Each row has a name. After each piece below comes the name of the row it's from, unless a question asks for something else. Each question is about the rows just above it. Places in a row count from 1.

[119 162 123 149] : Zamep
[143 139 128  98] : sovat
[117 178 109 182] : Kaz
[142  99 118 213] : kuli
[135  97 137 171] : sug
[115 139 128 134] : dit
[116 127 120  50] : sosul
[150  95 138 140] : Nezuf
[114 123 134  92] : giru
Where in the named rows is [213]?	kuli, 4
[92] is at row and place	giru, 4
Where in the named rows is [150]?	Nezuf, 1
Row and place of [115] in the named rows:	dit, 1
Where in the named rows is [99]?	kuli, 2
Where in the named rows is [116]?	sosul, 1
Where in the named rows is [97]?	sug, 2

[ 76  50 151  61 170  97 140 117 160  91 137 121 130  58  85 144 154 112
 117 135  70 135  93  75  85  75]  dupen
[136 137  93 103 144 133 128 138 133  96  94 133 117 120  99 117 126  91
 156 129 150 154 111 138 153 149]  tima
[146 111 156 115 120 163  76 166 174 102 165 173 120  74 147  82 181 140
 111 179 104 119 167 144 120 117]  lavu
[ 99  74 209 150  80 119  84 113 135 161 210 130 170  90 182 112 153 199
  42 144  44  52 169  95  33  53]  ropi
[ 99  74 209 150  80 119  84 113 135 161 210 130 170  90 182 112 153 199
  42 144  44 167 143 157 137 150]  veb
[136 158  83 136 116 121 135 115  94 127  86 107  94 161 113 126  90 102
 144  99 161 134 109 138 160 154]  sorek
Where in the named rows is [165]?	lavu, 11
Which row holds [ 99  74 209 150  80 119  84 113 135 161 210 130 170  90 182 112 153 199
  42 144  44  52 169  95  33  53]?	ropi
Row and place of [82] in the named rows:	lavu, 16
[107] is at row and place	sorek, 12

[204 190  42  84 191  96] = kir
[204 190  42 102  11 127] = firu
[200 130  10  65 141  98] = sobi
[205 163  21  75 165  93] = gibu
[198 207  70  93 217 108] = sarif
[187  97  10  54 121 111] = Tago
Row and place of [75] in the named rows:	gibu, 4
Where in the named rows is [111]?	Tago, 6

[125 143 131  87 134  49 116 171 146  99  73 138 207 102 167 141 175 132
  53 118 202 150 122 157 122  69  87 111 142 138 138 147 151 135 162 107
 110 125 185 204  93 109 199 173 166 166 172 114  84 204 119  44 152  86
  89 117 123  92] : potel
[118 133 123  83 147  61 120 165 150 101  59 140 193 111 140 148 145 130
  55 113 199 136 109 149 120  56  86 109 153 150 150 174 163 132 181  99
 135 129 209 188 112 116 184 157 154 161 171  97  76 216 122  55 142 109
  85 119 128  84] : Rofib
[ 96 102 128  97 152 115 118 139 165  80  84 147 148 140 113 148 146 112
  92 113 171 121 118 136 123  83 108 101 149 145 153 148 156 129 185 110
 167 110 199 173 139 136 174 114 141 145 143 109  90 184 137 111 130 111
  94 132 132 108] : Fek
[118 130 134  86 144  65 116 161 153 110  59 147 195 121 130 152 157 130
  60 113 197 127 120 144 121  63  85 104 151 155 154 164 159 131 179 101
 142 130 225 193 124 127 190 153 156 154 169  97  74 215 131  76 140  91
  82 117 131  88] : Tabag
[123 142 129 133 128 136 126 124 122 120 133 128 122 122 133 127 130 124
 131 128 126 123 125 126 129 128 130 126 118 133 129 121 120 135 128 130
 138 128 119 115 129 130 125 116 130 130 122 128 128 127 128 131 127 125
 126 130 123 133] : Sudab
[104 137 131 100 145 102 114 145 146  88  82 144 162 116 133 149 151 119
  86 114 176 119 113 137 134  77 102 100 132 158 154 146 144 140 178 111
 164 123 192 161 128 130 174 121 150 152 149 107  85 197 132  90 134 100
  87 128 122 106] : rufa
[153 131 128 128 129 129 129 129 127 127 127 127 128 126 127 125 127 127
 130 128 130 129 128 128 129 124 126 131 128 124 127 129 128 128 128 126
 129 129 127 127 129 130 125 125 127 130 126 126 127 127 128 131 127 127
 128 127 129 128] : semo
asked: [125 143 131  87 134  49 116 171 146  99  73 138 207 102 167 141 175 132
  53 118 202 150 122 157 122  69  87 111 142 138 138 147 151 135 162 107
 110 125 185 204  93 109 199 173 166 166 172 114  84 204 119  44 152  86
  89 117 123  92]	potel
Row and place of [73] in the named rows:	potel, 11
Where in the named rows is [60]?	Tabag, 19

[114  44 121 135  48 104  51] = dibur
[156  60 137  86 197  78 157] = fanam
[143 185 136 159 201 145 189] = kaluk
[133 222 137  49  84 156 195] = ven
[ 87 129 140  35 188  92 142] = lozav
[117 190 126  15  39 145 122] = ledun
Row and place of [143] in the named rows:	kaluk, 1
Where in the named rows is [86]?	fanam, 4

